Below are the code and all the weights of a small trained network. Each question names an input and a target symbol and asks about switching units off, where a switched-off unit gives its printed mean instead of its output.

import numpy as np


def w(rows, s, z=0):
    codes = np.array(rows[::2]) - 128.0
    scale = np.full(codes.shape[1], s)
    scale[-1] = z or s
    return codes * scale


def norm(h):
    return h / np.sqrt((h * h).mean(-1, keepdims=True) + 1e-5)


def f(y):
    return np.maximum(y, 0)


def softmax(a):
    e = np.exp(a - a.max(-1, keepdims=True))
    return e / e.sum(-1, keepdims=True)


def log_softmax(a):
    a = a - a.max(-1, keepdims=True)
    return a - np.log(np.exp(a).sum(-1, keepdims=True))


def net(x, mask):
    ids = ['γεζθξπτψω'.index(c) for c in x.split()]
    T = len(ids)
    res = E[ids] + P[:T]
    u = 0
    for l in range(2):
        r = norm(res)
        for j in range(3):
            rows = slice(2 * j, 2 * j + 2)
            q, k, v = (r @ M[l][rows].T for M in (Q, K, V))
            z = softmax(np.where(np.tri(T) > 0, q @ k.T / 2**0.5, -1e9)) @ v
            o = O[l][rows]
            res = res + np.where(mask[u + j], z, o[:, -1]) @ o[:, :-1]
        u += 3
        y = f(norm(res) @ A[l][:, :-1].T + A[l][:, -1])
        res = res + np.where(mask[u : u + 8], y, B[l][:, -1]) @ B[l][:, :-1]
        u += 8
    return log_softmax(norm(res)[-1] @ U[:, :-1].T + U[:, -1])


Q, K, V, O, A, B = {}, {}, {}, {}, {}, {}
E = w([
[98,181,95,129,225,44,134,157,88,81],'γ',
[141,107,227,224,175,142,110,100,102,168],'ε',
[13,65,137,125,119,127,165,150,189,119],'ζ',
[224,186,130,121,123,127,107,82,93,162],'θ',
[223,178,109,119,123,127,75,79,80,149],'ξ',
[152,37,125,104,172,132,10,149,146,122],'π',
[93,212,158,126,89,116,251,104,108,159],'τ',
[110,141,36,37,78,108,124,141,133,125],'ψ',
[143,91,175,120,35,200,123,99,178,191],'ω',
],0.0014)
P = w([
[143,122,136,118,152,112,147,60,171,118],'0',
[108,182,149,100,103,112,101,215,132,152],'1',
[67,150,153,86,98,176,74,155,45,87],'2',
[51,132,132,125,139,202,71,59,61,82],'3',
[212,71,125,124,114,61,210,182,140,158],'4',
[205,101,57,202,128,101,187,103,194,137],'5',
[103,163,49,250,143,145,88,71,186,123],'6',
[141,117,184,32,108,96,134,237,74,157],'7',
[87,156,166,65,128,125,52,151,68,206],'8',
[54,195,128,169,124,153,30,103,168,188],'9',
[210,54,139,92,108,82,215,188,102,144],'10',
],0.0022)
Q[0] = w([
[201,111,63,202,129,97,207,106,220,102],'0.h0',
[201,33,165,63,115,88,231,183,61,124],'0.h0',
[149,98,111,120,133,139,114,105,138,119],'0.h1',
[96,196,157,143,115,103,148,176,110,152],'0.h1',
[132,171,50,241,145,143,129,81,230,108],'0.h2',
[18,215,144,124,122,176,2,95,110,153],'0.h2',
],0.0065)
K[0] = w([
[54,162,180,66,112,183,63,171,40,91],'0.h0',
[170,123,197,50,110,69,166,254,120,178],'0.h0',
[99,139,136,108,124,132,109,140,117,127],'0.h1',
[186,105,105,168,135,116,172,106,158,133],'0.h1',
[37,162,130,134,127,206,60,70,75,67],'0.h2',
[136,115,44,218,149,133,138,12,192,108],'0.h2',
],0.0058)
V[0] = w([
[202,96,135,205,235,130,29,91,104,104],'0.h0',
[227,156,184,155,57,185,157,90,134,205],'0.h0',
[144,113,172,88,150,118,159,61,186,106],'0.h1',
[164,108,59,207,107,87,159,166,139,158],'0.h1',
[185,252,69,116,147,64,169,115,81,126],'0.h2',
[52,175,222,213,170,125,191,122,96,118],'0.h2',
],0.003)
O[0] = w([
[187,111,151,99,98,105,252,199,114,88,157],'0.h0',
[148,134,81,209,58,65,119,82,154,81,2],'0.h0',
[120,105,120,112,126,180,95,95,73,74,245],'0.h1',
[163,61,106,131,151,112,112,103,186,178,34],'0.h1',
[140,72,25,184,147,205,146,153,126,133,211],'0.h2',
[135,35,103,66,80,94,68,131,55,165,159],'0.h2',
],0.0036,0.00086)
A[0] = w([
[41,196,107,155,215,205,123,87,229,151,87],'0.n0',
[126,198,220,98,163,107,181,209,177,104,4],'0.n1',
[135,206,147,174,94,48,106,2,184,110,94],'0.n2',
[122,130,193,30,146,116,36,81,120,181,41],'0.n3',
[235,106,112,167,133,135,128,158,171,64,158],'0.n4',
[156,122,63,210,93,141,181,164,164,72,31],'0.n5',
[186,90,135,84,193,191,196,150,53,202,94],'0.n6',
[94,70,104,80,43,20,184,134,137,145,150],'0.n7',
],0.0031,0.0023)
B[0] = w([
[229,169,153,145,163,150,104,160,63,205,179],'0.n0',
[199,155,85,95,136,97,162,47,218,178,169],'0.n1',
[120,136,131,152,150,124,75,252,197,120,194],'0.n2',
[47,126,165,137,151,65,150,97,140,217,213],'0.n3',
[88,130,132,139,126,88,149,144,112,190,190],'0.n4',
[87,162,111,189,130,79,186,135,106,203,178],'0.n5',
[109,92,107,100,125,133,121,223,200,141,253],'0.n6',
[219,135,157,155,136,111,79,147,79,161,190],'0.n7',
],0.0038,0.0026)
Q[1] = w([
[127,122,138,128,91,171,154,50,80,2],'1.h0',
[127,126,140,114,137,115,113,144,134,153],'1.h0',
[133,140,144,125,136,80,125,168,168,209],'1.h1',
[114,122,149,104,80,146,132,56,85,48],'1.h1',
[119,131,150,123,87,139,122,97,118,9],'1.h2',
[114,122,125,134,112,151,106,97,106,55],'1.h2',
],0.0068)
K[1] = w([
[183,105,103,141,166,69,100,171,246,253],'1.h0',
[116,137,123,139,119,157,148,122,107,104],'1.h0',
[89,126,126,115,110,193,133,122,52,26],'1.h1',
[159,97,94,156,177,97,101,169,204,247],'1.h1',
[172,85,110,133,169,83,138,161,173,232],'1.h2',
[167,93,120,139,117,67,140,144,160,190],'1.h2',
],0.0052)
V[1] = w([
[160,72,184,16,110,129,45,152,129,107],'1.h0',
[30,181,163,124,208,127,77,66,129,212],'1.h0',
[130,109,97,110,206,238,150,185,202,133],'1.h1',
[181,206,218,77,168,107,218,118,200,107],'1.h1',
[190,210,141,180,131,170,26,146,144,50],'1.h2',
[217,142,165,133,156,165,136,124,5,212],'1.h2',
],0.0031)
O[1] = w([
[226,174,192,30,190,157,77,132,148,97,149],'1.h0',
[155,24,143,123,70,90,69,130,33,73,228],'1.h0',
[126,152,90,173,205,227,43,125,76,201,186],'1.h1',
[68,151,105,45,96,37,51,120,137,245,4],'1.h1',
[103,110,99,151,128,129,30,128,249,51,56],'1.h2',
[159,104,44,62,97,159,164,2,136,142,171],'1.h2',
],0.003,0.0012)
A[1] = w([
[99,62,70,180,128,155,61,98,89,132,122],'1.n0',
[138,125,125,137,123,113,135,145,123,137,111],'1.n1',
[143,115,98,107,122,85,113,153,165,195,208],'1.n2',
[187,158,107,160,136,108,122,146,141,154,108],'1.n3',
[178,76,192,213,166,200,186,96,127,2,76],'1.n4',
[153,116,107,108,109,142,130,63,145,57,74],'1.n5',
[108,174,66,69,87,104,89,139,152,169,2],'1.n6',
[143,125,102,85,128,159,190,73,66,156,104],'1.n7',
],0.0037,0.0023)
B[1] = w([
[161,145,108,109,127,147,125,57,168,117,176],'1.n0',
[132,131,131,138,130,138,132,129,116,117,143],'1.n1',
[110,134,148,142,117,158,144,86,107,47,253],'1.n2',
[118,125,141,138,102,128,145,123,85,83,172],'1.n3',
[37,63,77,4,137,142,100,167,150,203,179],'1.n4',
[189,118,116,123,136,172,146,94,130,112,139],'1.n5',
[66,94,176,87,171,157,147,86,146,98,148],'1.n6',
[138,152,150,172,134,112,81,155,149,83,166],'1.n7',
],0.0043,0.0031)
U = w([
[191,209,139,162,213,218,93,143,82,180,201],'γ',
[191,199,158,59,121,110,216,77,213,91,120],'ε',
[205,77,186,97,59,71,113,137,20,83,191],'ζ',
[90,135,98,212,98,95,212,134,103,134,1],'θ',
[80,144,86,207,84,102,189,121,105,145,77],'ξ',
[25,153,186,56,135,69,80,70,124,210,157],'π',
[99,40,76,51,151,194,150,218,149,125,149],'τ',
[145,74,43,138,116,164,50,4,152,101,95],'ψ',
[114,159,160,199,122,82,32,192,214,51,124],'ω',
],0.0041,0.00088)

Each question gives the input, a string of symbols that net reads in full, and the target symbol t.
The units are the heads (2 rows each of Q, K, V and O) and the neurons (one row each of A and B). Each row of codes is followed by its name. A weight is (code - 128) times the scale printed after its matrix; where a second scale follows, it is the last column's (O, A, B and U).
mask holds one flag per unit, layer by layer, with each layer's heads first. A switched-off unit (its flag False) gives its mean, the last column of its rows in O or B, instead of its output. The means were averaged over made-up inputs and are rounded, as every weight is.
A unit's drop is (log p(t) with every unit on - log p(t) with that unit switched off) / (log p(t) with every unit on - log p(t) with every unit switched off).
The circuit of an input: a set's keep is (log p(t) with only the set's units on - log p(t) with every unit switched off) / (log p(t) with every unit on - log p(t) with every unit switched off). Starting from the 12 units with the biggest drops (on a tie, the unit counted first), units are removed one at a time, each time the one whose removal leaves the highest keep (on an exact tie, the one counted first), for as long as the keep stays at least 0.8.
units of the circuit, in order: the units of the circuit, biggest drop first
unit that matters most: the unit with the biggest drop
top k neurons: the k neurons with the biggest drops, biggest first
top k neurons in layer l: the k neurons of layer l with the biggest drops, biggest first
drop when u is switched off: that unit's drop, to one decimal
input ξ ε ω π, target θ: unit that matters most -> 0.h0
input γ θ π ε ζ ψ ζ ζ, target γ: units of the circuit, in order -> (0.h0, 1.h1, 0.h2)
input π γ ζ ζ γ ξ, target π: units of the circuit, in order -> (0.h2, 0.h0)
input ω γ θ π ε ω γ τ γ τ, target ω: units of the circuit, in order -> (0.h0, 1.h2, 0.h1)
input ζ ε ω ξ ξ π γ ζ ε ω ε, target π: units of the circuit, in order -> (0.h0, 0.h2)
input γ ψ γ ψ, target γ: units of the circuit, in order -> (1.h1, 0.h0, 1.h0, 0.h2)
input ξ ζ θ γ γ θ τ γ γ, target ξ: units of the circuit, in order -> (0.h0, 1.h0)
input π π ζ ω, target ε: units of the circuit, in order -> (0.h0, 0.h2)
input ω ξ ζ θ π γ γ τ, target ε: units of the circuit, in order -> (0.h2, 0.n1)
input ψ ξ π ζ, target ψ: top 2 neurons in layer 0 -> (0.n6, 0.n2)
input ω ξ γ π ω γ ζ ξ ζ, target ω: units of the circuit, in order -> (1.h2, 0.h0, 1.n4)
input τ ζ ζ γ θ γ ψ, target τ: units of the circuit, in order -> (0.h0, 1.n4, 1.h1)
input γ ζ τ ξ ζ γ π π ε ζ, target ε: units of the circuit, in order -> (0.h0, 0.n1)
input ω ξ γ ε ξ γ ζ, target ζ: units of the circuit, in order -> (0.h2, 0.h0)
input τ ζ ζ θ ψ ω ω ζ γ, target ω: units of the circuit, in order -> (0.h0, 0.n2)
input π π θ ω ω ζ ζ ζ ω ε, target π: unit that matters most -> 0.h2
input ω π ψ γ ξ ζ γ γ, target ω: top 2 neurons in layer 0 -> (0.n2, 0.n3)
input θ ξ γ γ θ ξ γ π ξ γ, target τ: top 2 neurons -> (0.n6, 0.n3)
input γ ζ γ γ θ ξ γ π, target γ: top 2 neurons -> (0.n6, 0.n3)
input ξ ψ γ ψ π, target γ: top 2 neurons in layer 0 -> (0.n0, 0.n3)
input ζ γ θ ξ ξ γ τ π ε, target ζ: unit that matters most -> 1.h0
input τ ω ξ γ, target ψ: top 2 neurons -> (1.n0, 0.n6)
input ψ ζ τ ψ ω τ ε ω, target ψ: top 2 neurons in layer 0 -> (0.n0, 0.n6)
input ζ θ ε π ψ γ τ ζ γ, target ζ: top 2 neurons in layer 0 -> (0.n3, 0.n2)
input ε ξ γ ζ π γ θ ω, target ε: drop when 0.h2 is switched off -> 0.3
input γ ζ γ ζ ω, target γ: drop when 1.h2 is switched off -> 0.1
